Here is a tiny trained network, its code and every weight. The questions are about switching its units off for an input and a target symbol, where a switched-off unit gives its printed mean instead of its output.

import numpy as np


def w(rows, s, z=0):
    codes = np.array(rows[::2]) - 128.0
    scale = np.full(codes.shape[1], s)
    scale[-1] = z or s
    return codes * scale


def norm(h):
    return h / np.sqrt((h * h).mean(-1, keepdims=True) + 1e-5)


def f(y):
    return np.maximum(y, 0)


def softmax(a):
    e = np.exp(a - a.max(-1, keepdims=True))
    return e / e.sum(-1, keepdims=True)


def log_softmax(a):
    a = a - a.max(-1, keepdims=True)
    return a - np.log(np.exp(a).sum(-1, keepdims=True))


def net(x, mask):
    ids = ['αγδεημξσφψ'.index(c) for c in x.split()]
    T = len(ids)
    res = E[ids] + P[:T]
    r = norm(res)
    for j in range(2):
        rows = slice(3 * j, 3 * j + 3)
        q, k, v = (r @ M[0][rows].T for M in (Q, K, V))
        z = softmax(np.where(np.tri(T) > 0, q @ k.T / 3**0.5, -1e9)) @ v
        o = O[0][rows]
        res = res + np.where(mask[j], z, o[:, -1]) @ o[:, :-1]
    y = f(norm(res) @ A[0][:, :-1].T + A[0][:, -1])
    res = res + np.where(mask[2:10], y, B[0][:, -1]) @ B[0][:, :-1]
    return log_softmax(norm(res)[-1] @ U[:, :-1].T + U[:, -1])


Q, K, V, O, A, B = {}, {}, {}, {}, {}, {}
E = w([
[147,122,17,158,121,185],'α',
[43,182,185,133,163,116],'γ',
[70,166,159,168,214,154],'δ',
[25,245,155,143,96,117],'ε',
[74,95,126,200,147,81],'η',
[104,46,9,90,122,52],'μ',
[140,129,213,95,103,184],'ξ',
[127,133,169,101,87,207],'σ',
[70,76,107,177,78,140],'φ',
[43,102,128,167,56,135],'ψ',
],0.016)
P = w([
[155,215,79,9,161,126],'0',
[65,63,163,92,189,202],'1',
[111,107,140,103,172,168],'2',
[119,119,143,114,161,170],'3',
[134,130,141,124,147,164],'4',
[149,138,136,134,133,160],'5',
[160,152,138,144,124,153],'6',
[159,152,147,152,109,167],'7',
],0.015)
Q[0] = w([
[103,131,106,124,120,58],'H1',
[166,187,97,39,175,137],'H1',
[89,193,33,104,115,160],'H1',
[98,100,166,227,111,115],'H2',
[151,208,124,96,196,108],'H2',
[151,4,83,137,154,83],'H2',
],0.024)
K[0] = w([
[133,108,78,96,89,183],'H1',
[122,96,151,168,123,132],'H1',
[170,112,174,167,1,107],'H1',
[183,182,120,59,107,117],'H2',
[143,75,159,176,81,124],'H2',
[101,70,113,21,155,100],'H2',
],0.025)
V[0] = w([
[140,122,58,177,178,89],'H1',
[196,128,245,109,217,32],'H1',
[34,205,139,168,131,116],'H1',
[55,113,184,54,6,48],'H2',
[179,151,210,145,239,65],'H2',
[228,116,191,48,131,188],'H2',
],0.018)
O[0] = w([
[106,170,111,120,203,57,97],'H1',
[181,124,146,241,186,95,110],'H1',
[100,185,111,178,120,209,246],'H1',
[129,151,123,247,225,125,117],'H2',
[61,139,42,81,124,147,107],'H2',
[147,217,90,169,53,86,108],'H2',
],0.015,0.012)
A[0] = w([
[177,91,51,113,171,127,19],'N1',
[96,64,1,157,113,76,133],'N2',
[107,106,119,64,127,46,66],'N3',
[161,131,57,150,149,123,135],'N4',
[56,131,161,158,119,111,253],'N5',
[115,80,39,192,89,86,76],'N6',
[160,64,26,137,114,127,59],'N7',
[68,109,103,140,162,45,72],'N8',
],0.028,0.0041)
B[0] = w([
[156,159,101,183,79,218,156],'N1',
[152,38,111,211,64,40,172],'N2',
[180,124,85,192,220,98,182],'N3',
[130,55,156,93,86,175,173],'N4',
[191,127,102,88,105,75,254],'N5',
[62,163,148,80,252,148,181],'N6',
[196,176,223,141,104,161,151],'N7',
[37,130,171,63,97,178,190],'N8',
],0.029,0.0093)
U = w([
[177,133,209,64,76,96,104],'α',
[161,145,21,183,90,199,3],'γ',
[57,109,88,103,58,125,164],'δ',
[118,100,77,185,203,163,127],'ε',
[107,126,138,31,206,149,51],'η',
[198,161,59,107,118,76,200],'μ',
[90,247,137,133,129,131,156],'ξ',
[153,170,106,186,30,53,185],'σ',
[197,121,203,156,124,135,91],'φ',
[95,149,198,206,149,95,183],'ψ',
],0.012,0.0044)

Each question gives the input, a string of symbols that net reads in full, and the target symbol t.
The units are the heads (3 rows each of Q, K, V and O) and the neurons (one row each of A and B). Each row of codes is followed by its name. A weight is (code - 128) times the scale printed after its matrix; where a second scale follows, it is the last column's (O, A, B and U).
mask holds one flag per unit, heads first, then neurons. A switched-off unit (its flag False) gives its mean, the last column of its rows in O or B, instead of its output. The means were averaged over made-up inputs and are rounded, as every weight is.
A unit's drop is (log p(t) with every unit on - log p(t) with that unit switched off) / (log p(t) with every unit on - log p(t) with every unit switched off).
The circuit of an input: a set's keep is (log p(t) with only the set's units on - log p(t) with every unit switched off) / (log p(t) with every unit on - log p(t) with every unit switched off). Starting from all 10 units, units are removed one at a time, each time the one whose removal leaves the highest keep (on an exact tie, the one counted first), for as long as the keep stays at least 0.8.
circuit, biggest first: the units of the circuit, biggest drop first
k most important neurons: the k neurons with the biggest drops, biggest first
heads that matter: for each layer, one digit per head in row order, 1 if its drop is at least 0.15 and else 0, layers parted by /
input σ η η η ε ψ, target ξ: heads that matter : 01
input ξ φ α η σ η, target ψ: heads that matter : 11
input ψ η γ σ η η ξ, target η: heads that matter : 01
input μ ε γ η η η, target η: heads that matter : 11
input η φ η δ φ, target δ: 3 most important neurons : [N8; N2; N3]
input γ μ ψ ψ ξ, target ψ: circuit, biggest first : [H2]
input ψ η γ γ ξ φ, target φ: circuit, biggest first : [H2; H1; N5]
input η ξ σ η η ε ξ, target ε: heads that matter : 01
input δ σ η σ γ ψ ε, target δ: 3 most important neurons : [N6; N3; N7]
input γ φ δ η η φ ε, target η: circuit, biggest first : [H1; H2]
input μ φ σ γ, target σ: heads that matter : 01
input η ξ ξ, target ξ: 2 most important neurons : [N6; N2]
input μ ε ε δ ξ ξ, target γ: 2 most important neurons : [N6; N8]
input γ ξ ψ α η σ ε, target α: circuit, biggest first : [N3; N5]
input φ γ η γ γ σ, target γ: most important neuron : [N8]
input ξ ψ η α γ γ, target γ: circuit, biggest first : [H1; N6]
input γ δ η δ ψ, target ε: circuit, biggest first : [N6; H1; H2; N2]
input δ φ ψ, target σ: circuit, biggest first : [N2; H2; H1]
input η ε η γ γ σ μ η, target δ: 2 most important neurons : [N8; N2]
input ψ σ σ ξ, target σ: circuit, biggest first : [H2]
input ε ε ξ φ σ ξ δ, target ξ: circuit, biggest first : [H2; N6]
input ε σ φ ε ε, target η: circuit, biggest first : [H2; H1]
input ξ ξ δ ξ μ ε η, target ψ: 3 most important neurons : [N6; N2; N4]
input γ ε ξ μ α, target φ: heads that matter : 10
